Here is a tiny trained network, its code and every weight. The questions are about switching its units off for an input and a target symbol, where a switched-off unit gives its printed mean instead of its output.

import numpy as np


def w(rows, s, z=0):
    codes = np.array(rows[::2]) - 128.0
    scale = np.full(codes.shape[1], s)
    scale[-1] = z or s
    return codes * scale


def norm(h):
    return h / np.sqrt((h * h).mean(-1, keepdims=True) + 1e-5)


def f(y):
    return y / 2 * (1 + np.tanh(0.7978845608 * (y + 0.044715 * y**3)))


def softmax(a):
    e = np.exp(a - a.max(-1, keepdims=True))
    return e / e.sum(-1, keepdims=True)


def log_softmax(a):
    a = a - a.max(-1, keepdims=True)
    return a - np.log(np.exp(a).sum(-1, keepdims=True))


def net(x, mask):
    ids = ['αγδεζηθλμξπστφψω'.index(c) for c in x.split()]
    T = len(ids)
    res = E[ids] + P[:T]
    q, k, v = (norm(res) @ M[0].T for M in (Q, K, V))
    z = softmax(np.where(np.tri(T) > 0, q @ k.T / 2**0.5, -1e9)) @ v
    res = res + np.where(mask[0], z, O[0][:, -1]) @ O[0][:, :-1]
    y = f(norm(res) @ A[0][:, :-1].T + A[0][:, -1])
    res = res + np.where(mask[1:13], y, B[0][:, -1]) @ B[0][:, :-1]
    return log_softmax(norm(res)[-1] @ U[:, :-1].T + U[:, -1])


Q, K, V, O, A, B = {}, {}, {}, {}, {}, {}
E = w([
[92,189,83,160],'α',
[106,187,121,90],'γ',
[125,216,214,23],'δ',
[55,188,178,79],'ε',
[86,171,53,191],'ζ',
[149,177,128,206],'η',
[154,90,59,162],'θ',
[158,85,165,39],'λ',
[81,170,64,135],'μ',
[74,197,3,243],'ξ',
[123,170,145,149],'π',
[14,180,107,145],'σ',
[127,158,141,166],'τ',
[159,179,64,39],'φ',
[128,181,32,80],'ψ',
[171,188,194,155],'ω',
],0.014)
P = w([
[249,150,101,98],'0',
[84,75,90,151],'1',
[145,66,144,187],'2',
[125,162,89,110],'3',
[75,75,95,146],'4',
[139,67,145,189],'5',
[112,163,95,120],'6',
[72,72,103,139],'7',
[118,75,162,205],'8',
[109,162,103,116],'9',
],0.017)
Q[0] = w([
[253,53,2,149],'head 1',
[203,30,224,96],'head 1',
],0.008)
K[0] = w([
[255,63,6,152],'head 1',
[236,79,132,1],'head 1',
],0.0085)
V[0] = w([
[124,255,119,160],'head 1',
[112,115,109,156],'head 1',
],0.0087)
O[0] = w([
[253,147,5,147,4],'head 1',
[171,133,118,78,232],'head 1',
],0.0054,0.00027)
A[0] = w([
[88,92,92,126,32],'neuron 1',
[250,243,124,107,18],'neuron 2',
[141,186,98,155,154],'neuron 3',
[150,148,190,127,162],'neuron 4',
[99,96,68,203,122],'neuron 5',
[150,199,209,168,153],'neuron 6',
[112,184,120,148,121],'neuron 7',
[155,93,178,192,99],'neuron 8',
[153,98,187,103,244],'neuron 9',
[93,152,120,179,51],'neuron 10',
[159,96,163,204,2],'neuron 11',
[90,228,145,113,211],'neuron 12',
],0.015,0.0043)
B[0] = w([
[155,134,112,104,159],'neuron 1',
[142,251,138,135,221],'neuron 2',
[160,138,165,101,193],'neuron 3',
[170,103,102,206,160],'neuron 4',
[151,127,157,147,249],'neuron 5',
[185,90,77,120,171],'neuron 6',
[166,128,124,69,170],'neuron 7',
[202,120,88,165,183],'neuron 8',
[128,150,104,161,231],'neuron 9',
[109,161,130,107,167],'neuron 10',
[175,96,47,159,161],'neuron 11',
[207,111,147,147,254],'neuron 12',
],0.013,0.0059)
U = w([
[146,247,130,98,185],'α',
[199,112,125,26,134],'γ',
[214,48,246,98,83],'δ',
[102,125,220,84,137],'ε',
[82,165,93,190,95],'ζ',
[144,115,150,174,113],'η',
[130,40,111,169,125],'θ',
[100,67,113,108,254],'λ',
[80,141,32,141,140],'μ',
[104,155,90,162,84],'ξ',
[118,142,216,150,69],'π',
[45,176,128,148,146],'σ',
[115,116,190,223,133],'τ',
[122,123,70,77,57],'φ',
[131,109,61,132,112],'ψ',
[145,104,81,128,72],'ω',
],0.015,0.0067)

Each question gives the input, a string of symbols that net reads in full, and the target symbol t.
The units are the heads (2 rows each of Q, K, V and O) and the neurons (one row each of A and B). Each row of codes is followed by its name. A weight is (code - 128) times the scale printed after its matrix; where a second scale follows, it is the last column's (O, A, B and U).
mask holds one flag per unit, heads first, then neurons. A switched-off unit (its flag False) gives its mean, the last column of its rows in O or B, instead of its output. The means were averaged over made-up inputs and are rounded, as every weight is.
A unit's drop is (log p(t) with every unit on - log p(t) with that unit switched off) / (log p(t) with every unit on - log p(t) with every unit switched off).
The circuit of an input: a set's keep is (log p(t) with only the set's units on - log p(t) with every unit switched off) / (log p(t) with every unit on - log p(t) with every unit switched off). Starting from the 12 units with the biggest drops (on a tie, the unit counted first), units are removed one at a time, each time the one whose removal leaves the highest keep (on an exact tie, the one counted first), for as long as the keep stays at least 0.8.
units of the circuit, in order: the units of the circuit, biggest drop first
k most important neurons: the k neurons with the biggest drops, biggest first
drop of u: that unit's drop, to one decimal
input α τ ε λ γ λ γ γ, target γ: most important neuron	(neuron 1)
input ψ τ ε ψ θ λ σ α, target α: 4 most important neurons	(neuron 1; neuron 5; neuron 10; neuron 12)
input π λ λ α μ λ ε θ α θ, target γ: 2 most important neurons	(neuron 2; neuron 9)
input θ δ η λ, target α: units of the circuit, in order	(neuron 6; neuron 9; neuron 7; neuron 12)
input λ ε ψ ε, target γ: units of the circuit, in order	(neuron 12; neuron 7)
input η τ λ ε σ α ζ γ, target γ: units of the circuit, in order	(neuron 2; neuron 9; neuron 4)
input λ δ θ ω ε ψ θ, target γ: 4 most important neurons	(neuron 2; neuron 9; neuron 12; neuron 4)
input α δ σ ε δ ε μ ω λ ε, target δ: 2 most important neurons	(neuron 12; neuron 2)
input λ λ μ λ π ζ μ, target γ: 3 most important neurons	(neuron 12; neuron 7; neuron 2)
input ε σ ζ α δ, target δ: 2 most important neurons	(neuron 2; neuron 12)
input λ α λ λ, target δ: 2 most important neurons	(neuron 2; neuron 6)
input σ γ τ ζ φ ζ σ, target γ: drop of neuron 7	0.2
input σ ω ζ ε λ λ, target θ: drop of neuron 5	0.1
input λ λ φ, target μ: most important neuron	(neuron 12)
input γ λ ψ, target δ: drop of neuron 9	0.3
